Here is a tiny trained network, its code and every weight. The questions are about switching its units off for an input and a target symbol, where a switched-off unit gives its printed mean instead of its output.

import numpy as np


def w(rows, s, z=0):
    codes = np.array(rows[::2]) - 128.0
    scale = np.full(codes.shape[1], s)
    scale[-1] = z or s
    return codes * scale


def f(y):
    return y / 2 * (1 + np.tanh(0.7978845608 * (y + 0.044715 * y**3)))


def softmax(a):
    e = np.exp(a - a.max(-1, keepdims=True))
    return e / e.sum(-1, keepdims=True)


def log_softmax(a):
    a = a - a.max(-1, keepdims=True)
    return a - np.log(np.exp(a).sum(-1, keepdims=True))


def net(x, mask):
    ids = ['ΓΠαβεηθλστψω'.index(c) for c in x.split()]
    T = len(ids)
    res = E[ids] + P[:T]
    q, k, v = (res @ M[0].T for M in (Q, K, V))
    z = softmax(np.where(np.tri(T) > 0, q @ k.T / 4**0.5, -1e9)) @ v
    res = res + np.where(mask[0], z, O[0][:, -1]) @ O[0][:, :-1]
    y = f(res @ A[0][:, :-1].T + A[0][:, -1])
    res = res + np.where(mask[1:9], y, B[0][:, -1]) @ B[0][:, :-1]
    return log_softmax(res[-1] @ U[:, :-1].T + U[:, -1])


Q, K, V, O, A, B = {}, {}, {}, {}, {}, {}
E = w([
[61,88,240,156,93,104],'Γ',
[19,115,119,120,58,94],'Π',
[71,124,190,162,80,136],'α',
[135,163,251,183,59,164],'β',
[39,150,117,141,59,165],'ε',
[63,156,155,147,60,170],'η',
[30,122,112,141,66,150],'θ',
[158,86,5,254,172,38],'λ',
[87,154,184,146,57,153],'σ',
[64,167,150,154,59,190],'τ',
[41,135,128,138,65,147],'ψ',
[80,176,169,177,59,240],'ω',
],0.0083)
P = w([
[171,84,164,54,46,51],'0',
[126,175,109,167,71,120],'1',
[112,165,123,184,88,119],'2',
[105,155,124,198,94,123],'3',
[97,148,123,207,104,125],'4',
[93,140,130,218,106,128],'5',
[88,134,139,226,111,129],'6',
[80,126,135,231,114,130],'7',
[84,123,139,239,116,135],'8',
[81,119,148,241,118,135],'9',
[75,112,136,246,121,140],'10',
[73,107,143,248,121,142],'11',
[69,101,150,255,122,142],'12',
],0.0099)
Q[0] = w([
[189,145,121,62,166,112],'head 1',
[171,137,115,31,174,136],'head 1',
[207,142,115,4,203,144],'head 1',
[113,130,148,187,88,84],'head 1',
],0.013)
K[0] = w([
[76,228,134,155,140,213],'head 1',
[65,221,133,154,107,238],'head 1',
[68,237,126,140,126,254],'head 1',
[192,38,111,119,162,20],'head 1',
],0.0081)
V[0] = w([
[110,191,15,214,197,148],'head 1',
[93,150,208,120,125,183],'head 1',
[153,152,80,207,140,106],'head 1',
[8,144,94,106,101,151],'head 1',
],0.012)
O[0] = w([
[69,151,79,115,119,210,8],'head 1',
[231,124,54,153,58,100,122],'head 1',
[60,104,149,124,148,245,103],'head 1',
[97,249,76,196,107,87,128],'head 1',
],0.011,0.016)
A[0] = w([
[188,147,130,90,105,94,47],'neuron 1',
[71,92,131,117,176,244,132],'neuron 2',
[136,96,69,4,152,211,3],'neuron 3',
[137,114,159,106,125,121,109],'neuron 4',
[120,225,127,213,70,121,151],'neuron 5',
[41,201,156,187,185,149,161],'neuron 6',
[127,71,151,2,192,156,107],'neuron 7',
[83,185,185,125,73,126,157],'neuron 8',
],0.0096,0.0052)
B[0] = w([
[140,124,22,86,136,150,220],'neuron 1',
[128,164,127,169,19,32,254],'neuron 2',
[255,215,186,201,236,192,151],'neuron 3',
[118,153,127,119,173,121,149],'neuron 4',
[172,72,109,97,171,50,234],'neuron 5',
[144,92,44,80,212,130,217],'neuron 6',
[178,227,170,91,163,48,160],'neuron 7',
[197,76,101,79,120,132,179],'neuron 8',
],0.0078,0.014)
U = w([
[160,137,101,96,76,99,154],'Γ',
[111,130,124,196,145,97,160],'Π',
[114,124,202,248,88,125,157],'α',
[100,98,194,217,75,156,255],'β',
[95,102,71,83,84,140,43],'ε',
[94,99,89,106,72,144,79],'η',
[138,112,84,59,254,161,87],'θ',
[114,183,186,66,137,123,99],'λ',
[114,73,150,144,164,171,214],'σ',
[125,171,90,138,88,147,77],'τ',
[138,99,96,76,227,164,106],'ψ',
[150,211,115,161,123,146,3],'ω',
],0.0091,0.0048)

Each question gives the input, a string of symbols that net reads in full, and the target symbol t.
The units are the heads (4 rows each of Q, K, V and O) and the neurons (one row each of A and B). Each row of codes is followed by its name. A weight is (code - 128) times the scale printed after its matrix; where a second scale follows, it is the last column's (O, A, B and U).
mask holds one flag per unit, heads first, then neurons. A switched-off unit (its flag False) gives its mean, the last column of its rows in O or B, instead of its output. The means were averaged over made-up inputs and are rounded, as every weight is.
A unit's drop is (log p(t) with every unit on - log p(t) with that unit switched off) / (log p(t) with every unit on - log p(t) with every unit switched off).
The circuit of an input: a set's keep is (log p(t) with only the set's units on - log p(t) with every unit switched off) / (log p(t) with every unit on - log p(t) with every unit switched off). Starting from all 9 units, units are removed one at a time, each time the one whose removal leaves the highest keep (on an exact tie, the one counted first), for as long as the keep stays at least 0.8.
circuit, biggest first: the units of the circuit, biggest drop first
most important unit: the unit with the biggest drop
top k neurons: the k neurons with the biggest drops, biggest first
drop when u is switched off: that unit's drop, to one decimal
input α θ ω λ σ α Γ Γ β θ, target α: most important unit	neuron 6
input α σ σ Γ τ Γ τ ω λ Γ Γ ε, target α: top 3 neurons	[neuron 6; neuron 1; neuron 8]
input ε η α Γ Γ Γ τ Π θ λ ω θ σ, target ε: circuit, biggest first	[head 1; neuron 2; neuron 6]
input α Γ σ ε β α Γ Π σ λ ψ, target α: circuit, biggest first	[neuron 6; neuron 1]
input ε θ ψ θ Γ β β θ λ ψ Γ ψ β, target ε: circuit, biggest first	[head 1; neuron 2; neuron 6]
input ω θ β ω τ α λ Π ψ, target ω: circuit, biggest first	[neuron 2; head 1; neuron 3; neuron 6]
input λ α ψ σ Π, target λ: circuit, biggest first	[head 1; neuron 7]
input λ ψ α θ τ Γ ω Γ ε α, target λ: circuit, biggest first	[head 1; neuron 7]
input ω β ψ ψ η η λ ω, target ω: top 4 neurons	[neuron 2; neuron 3; neuron 6; neuron 7]
input ω τ θ λ β η β σ α ω τ ω θ, target ω: top 3 neurons	[neuron 2; neuron 3; neuron 6]
input θ α Γ σ β τ ε τ σ λ α α, target θ: top 2 neurons	[neuron 2; neuron 6]
input λ ε β λ ω λ β α Γ τ, target λ: top 3 neurons	[neuron 2; neuron 7; neuron 6]
input β λ τ, target β: circuit, biggest first	[head 1; neuron 1; neuron 5]
input ε ε ω ε λ ε α α, target ε: top 2 neurons	[neuron 2; neuron 6]
input ε α λ Π, target ε: top neuron	[neuron 2]
input ω α σ β Γ λ ε ψ β β β, target ω: top 2 neurons	[neuron 2; neuron 3]
input λ α τ θ θ ω θ, target λ: top 2 neurons	[neuron 2; neuron 7]
input α α λ α, target α: top 3 neurons	[neuron 6; neuron 1; neuron 5]
input ε θ β Γ α θ β λ τ, target ε: drop when head 1 is switched off	1.2
input λ θ β η α Γ Γ Π η, target λ: top neuron	[neuron 2]
input α η σ η σ λ τ τ θ ε ω, target α: drop when neuron 6 is switched off	0.9
input λ Π θ Π Γ, target λ: top 2 neurons	[neuron 7; neuron 2]
input α η λ Γ Γ, target α: drop when neuron 1 is switched off	0.4
input λ ε θ α ε Γ τ θ α ω, target λ: drop when neuron 6 is switched off	0.3
input θ ψ β Γ β η η σ λ Π α ψ, target θ: top 2 neurons	[neuron 2; neuron 6]
input λ ω ψ, target λ: top 2 neurons	[neuron 2; neuron 7]
